Below are the code and all the weights of a small trained network. Each question names an input and a target symbol and asks about switching units off, where a switched-off unit gives its printed mean instead of its output.

import numpy as np


def w(rows, s, z=0):
    codes = np.array(rows[::2]) - 128.0
    scale = np.full(codes.shape[1], s)
    scale[-1] = z or s
    return codes * scale


def f(y):
    return y / 2 * (1 + np.tanh(0.7978845608 * (y + 0.044715 * y**3)))


def softmax(a):
    e = np.exp(a - a.max(-1, keepdims=True))
    return e / e.sum(-1, keepdims=True)


def log_softmax(a):
    a = a - a.max(-1, keepdims=True)
    return a - np.log(np.exp(a).sum(-1, keepdims=True))


def net(x, mask):
    ids = ['δζηλξστψω'.index(c) for c in x.split()]
    T = len(ids)
    res = E[ids] + P[:T]
    u = 0
    for l in range(3):
        r = res
        for j in range(2):
            rows = slice(3 * j, 3 * j + 3)
            q, k, v = (r @ M[l][rows].T for M in (Q, K, V))
            z = softmax(np.where(np.tri(T) > 0, q @ k.T / 3**0.5, -1e9)) @ v
            o = O[l][rows]
            res = res + np.where(mask[u + j], z, o[:, -1]) @ o[:, :-1]
        u += 2
        y = f(res @ A[l][:, :-1].T + A[l][:, -1])
        res = res + np.where(mask[u : u + 4], y, B[l][:, -1]) @ B[l][:, :-1]
        u += 4
    return log_softmax(res[-1] @ U[:, :-1].T + U[:, -1])


Q, K, V, O, A, B = {}, {}, {}, {}, {}, {}
E = w([
[75,31,60,26],'δ',
[62,204,70,128],'ζ',
[178,117,145,167],'η',
[211,201,151,147],'λ',
[111,164,86,190],'ξ',
[60,113,109,199],'σ',
[154,57,176,223],'τ',
[144,251,115,101],'ψ',
[176,167,134,108],'ω',
],0.012)
P = w([
[106,142,227,104],'0',
[142,130,74,157],'1',
[135,125,57,157],'2',
[135,125,41,158],'3',
[137,123,30,162],'4',
[138,120,22,159],'5',
[134,119,6,163],'6',
[147,115,1,159],'7',
],0.0091)
Q[0] = w([
[148,67,80,183],'0.h0',
[133,90,154,3],'0.h0',
[106,88,32,147],'0.h0',
[156,179,162,143],'0.h1',
[111,187,158,160],'0.h1',
[108,142,119,165],'0.h1',
],0.015)
K[0] = w([
[84,103,97,4],'0.h0',
[158,122,9,254],'0.h0',
[156,28,112,9],'0.h0',
[101,127,177,213],'0.h1',
[144,183,250,175],'0.h1',
[122,185,167,107],'0.h1',
],0.0094)
V[0] = w([
[125,147,171,73],'0.h0',
[72,30,75,124],'0.h0',
[68,194,81,131],'0.h0',
[105,106,159,161],'0.h1',
[160,86,165,90],'0.h1',
[108,85,133,2],'0.h1',
],0.0093)
O[0] = w([
[209,107,179,53,142],'0.h0',
[49,76,175,132,135],'0.h0',
[68,212,121,74,192],'0.h0',
[124,146,182,149,138],'0.h1',
[151,40,145,175,23],'0.h1',
[154,2,151,60,4],'0.h1',
],0.0081,0.0037)
A[0] = w([
[128,96,67,211,64],'0.n0',
[91,47,196,193,118],'0.n1',
[254,236,112,211,162],'0.n2',
[178,153,141,177,2],'0.n3',
],0.0065,0.0048)
B[0] = w([
[165,115,139,76,151],'0.n0',
[130,54,174,125,135],'0.n1',
[107,134,2,150,254],'0.n2',
[65,103,95,108,118],'0.n3',
],0.0079,0.0089)
Q[1] = w([
[201,90,181,181],'1.h0',
[151,170,255,54],'1.h0',
[177,183,154,239],'1.h0',
[164,191,201,127],'1.h1',
[114,88,115,197],'1.h1',
[131,137,34,161],'1.h1',
],0.0089)
K[1] = w([
[192,130,175,225],'1.h0',
[124,108,59,204],'1.h0',
[92,250,178,165],'1.h0',
[209,254,95,206],'1.h1',
[65,97,86,116],'1.h1',
[53,104,173,139],'1.h1',
],0.0097)
V[1] = w([
[93,158,108,222],'1.h0',
[81,113,216,102],'1.h0',
[127,120,136,39],'1.h0',
[169,180,32,114],'1.h1',
[174,13,194,114],'1.h1',
[2,135,180,111],'1.h1',
],0.0075)
O[1] = w([
[215,158,133,254,194],'1.h0',
[91,187,110,100,121],'1.h0',
[65,119,165,52,120],'1.h0',
[215,99,158,69,131],'1.h1',
[55,71,57,189,22],'1.h1',
[65,180,189,152,254],'1.h1',
],0.0082,0.0044)
A[1] = w([
[203,213,82,120,20],'1.n0',
[195,159,196,114,4],'1.n1',
[112,171,158,159,150],'1.n2',
[106,132,255,151,229],'1.n3',
],0.007,0.003)
B[1] = w([
[115,58,254,118,247],'1.n0',
[151,172,159,105,152],'1.n1',
[142,161,84,111,172],'1.n2',
[184,100,121,133,141],'1.n3',
],0.0081,0.014)
Q[2] = w([
[140,222,71,111],'2.h0',
[193,129,131,151],'2.h0',
[101,194,46,171],'2.h0',
[77,187,133,14],'2.h1',
[190,193,61,107],'2.h1',
[253,170,92,130],'2.h1',
],0.0065)
K[2] = w([
[158,135,124,54],'2.h0',
[214,149,145,108],'2.h0',
[104,76,68,123],'2.h0',
[140,254,103,96],'2.h1',
[117,95,174,54],'2.h1',
[127,72,193,63],'2.h1',
],0.0081)
V[2] = w([
[172,244,251,139],'2.h0',
[98,226,75,199],'2.h0',
[147,105,1,141],'2.h0',
[84,171,103,77],'2.h1',
[113,179,129,81],'2.h1',
[176,142,111,102],'2.h1',
],0.0071)
O[2] = w([
[32,181,107,193,254],'2.h0',
[63,1,154,196,153],'2.h0',
[174,97,240,112,6],'2.h0',
[84,83,77,64,104],'2.h1',
[68,133,117,70,167],'2.h1',
[131,176,162,111,152],'2.h1',
],0.0068,0.0053)
A[2] = w([
[97,55,2,100,206],'2.n0',
[19,149,127,106,2],'2.n1',
[51,169,85,205,162],'2.n2',
[203,190,101,46,2],'2.n3',
],0.0078,0.0036)
B[2] = w([
[132,249,202,215,170],'2.n0',
[241,103,40,81,196],'2.n1',
[93,113,197,45,253],'2.n2',
[30,20,3,219,176],'2.n3',
],0.007,0.023)
U = w([
[158,78,222,29,167],'δ',
[123,190,115,57,135],'ζ',
[241,143,209,121,187],'η',
[147,180,93,206,86],'λ',
[150,228,193,155,140],'ξ',
[3,102,153,169,184],'σ',
[121,62,145,207,29],'τ',
[55,151,40,165,2],'ψ',
[131,31,55,92,152],'ω',
],0.0058,0.0092)

Each question gives the input, a string of symbols that net reads in full, and the target symbol t.
The units are the heads (3 rows each of Q, K, V and O) and the neurons (one row each of A and B). Each row of codes is followed by its name. A weight is (code - 128) times the scale printed after its matrix; where a second scale follows, it is the last column's (O, A, B and U).
mask holds one flag per unit, layer by layer, with each layer's heads first. A switched-off unit (its flag False) gives its mean, the last column of its rows in O or B, instead of its output. The means were averaged over made-up inputs and are rounded, as every weight is.
A unit's drop is (log p(t) with every unit on - log p(t) with that unit switched off) / (log p(t) with every unit on - log p(t) with every unit switched off).
The circuit of an input: a set's keep is (log p(t) with only the set's units on - log p(t) with every unit switched off) / (log p(t) with every unit on - log p(t) with every unit switched off). Starting from the 12 units with the biggest drops (on a tie, the unit counted first), units are removed one at a time, each time the one whose removal leaves the highest keep (on an exact tie, the one counted first), for as long as the keep stays at least 0.8.
circuit, biggest first: the units of the circuit, biggest drop first
unit that matters most: the unit with the biggest drop
top k neurons: the k neurons with the biggest drops, biggest first
heads that matter: for each layer, one digit per head in row order, 1 if its drop is at least 0.15 and else 0, layers parted by /
input ω ζ δ λ τ, target τ: heads that matter : 11 / 01 / 10
input δ σ τ, target τ: heads that matter : 11 / 01 / 11
input δ σ τ ω ζ σ ψ, target ψ: circuit, biggest first : [0.h1 2.n3 0.n2 2.h0]
input δ η ω ζ, target ζ: unit that matters most : 2.n0
input ω σ η ω ψ ξ σ η, target ω: heads that matter : 11 / 11 / 10
input σ σ ζ σ δ, target δ: heads that matter : 11 / 11 / 10
input η σ σ σ, target η: circuit, biggest first : [0.h0 1.h1 2.h1]
input ζ σ σ σ, target ζ: heads that matter : 10 / 01 / 10
input ω ω ω σ σ ψ ω, target ω: heads that matter : 11 / 11 / 10
input σ ξ λ ω ω ω, target σ: circuit, biggest first : [2.h0 0.n2 1.h1 0.h1]
input η σ δ σ σ ψ, target ψ: heads that matter : 11 / 10 / 10
input ω σ δ λ σ η, target η: circuit, biggest first : [2.h0 1.n0 0.h1]
input σ ω ζ ξ ω ζ ω ζ, target σ: circuit, biggest first : [2.h0 1.h1 0.n2 0.h0]
input τ σ σ ω σ σ ψ, target τ: top 2 neurons : [0.n1 0.n2]
input ω σ δ λ, target λ: top 4 neurons : [2.n0 0.n2 2.n2 0.n1]
input σ δ ω ξ η σ σ δ, target σ: top 4 neurons : [2.n0 0.n2 0.n1 2.n2]
input ψ ζ ω ζ ξ ψ λ, target ψ: heads that matter : 10 / 01 / 10
input ζ ω η ζ σ σ ω ψ, target ζ: unit that matters most : 1.h1
input ω σ ζ τ η δ, target δ: heads that matter : 11 / 10 / 10
input σ τ σ η ζ η ξ, target σ: unit that matters most : 2.h0
input σ ω σ η, target σ: heads that matter : 00 / 01 / 10
input δ λ ξ δ η σ, target δ: top 2 neurons : [2.n3 2.n0]
input ζ σ σ λ δ ω, target ω: top 3 neurons : [2.n3 0.n2 2.n2]
input σ ω λ, target σ: top 2 neurons : [0.n2 2.n2]
input σ σ ξ σ ψ η, target σ: heads that matter : 00 / 00 / 10
input η ζ η σ λ, target η: top 3 neurons : [0.n2 2.n3 1.n0]
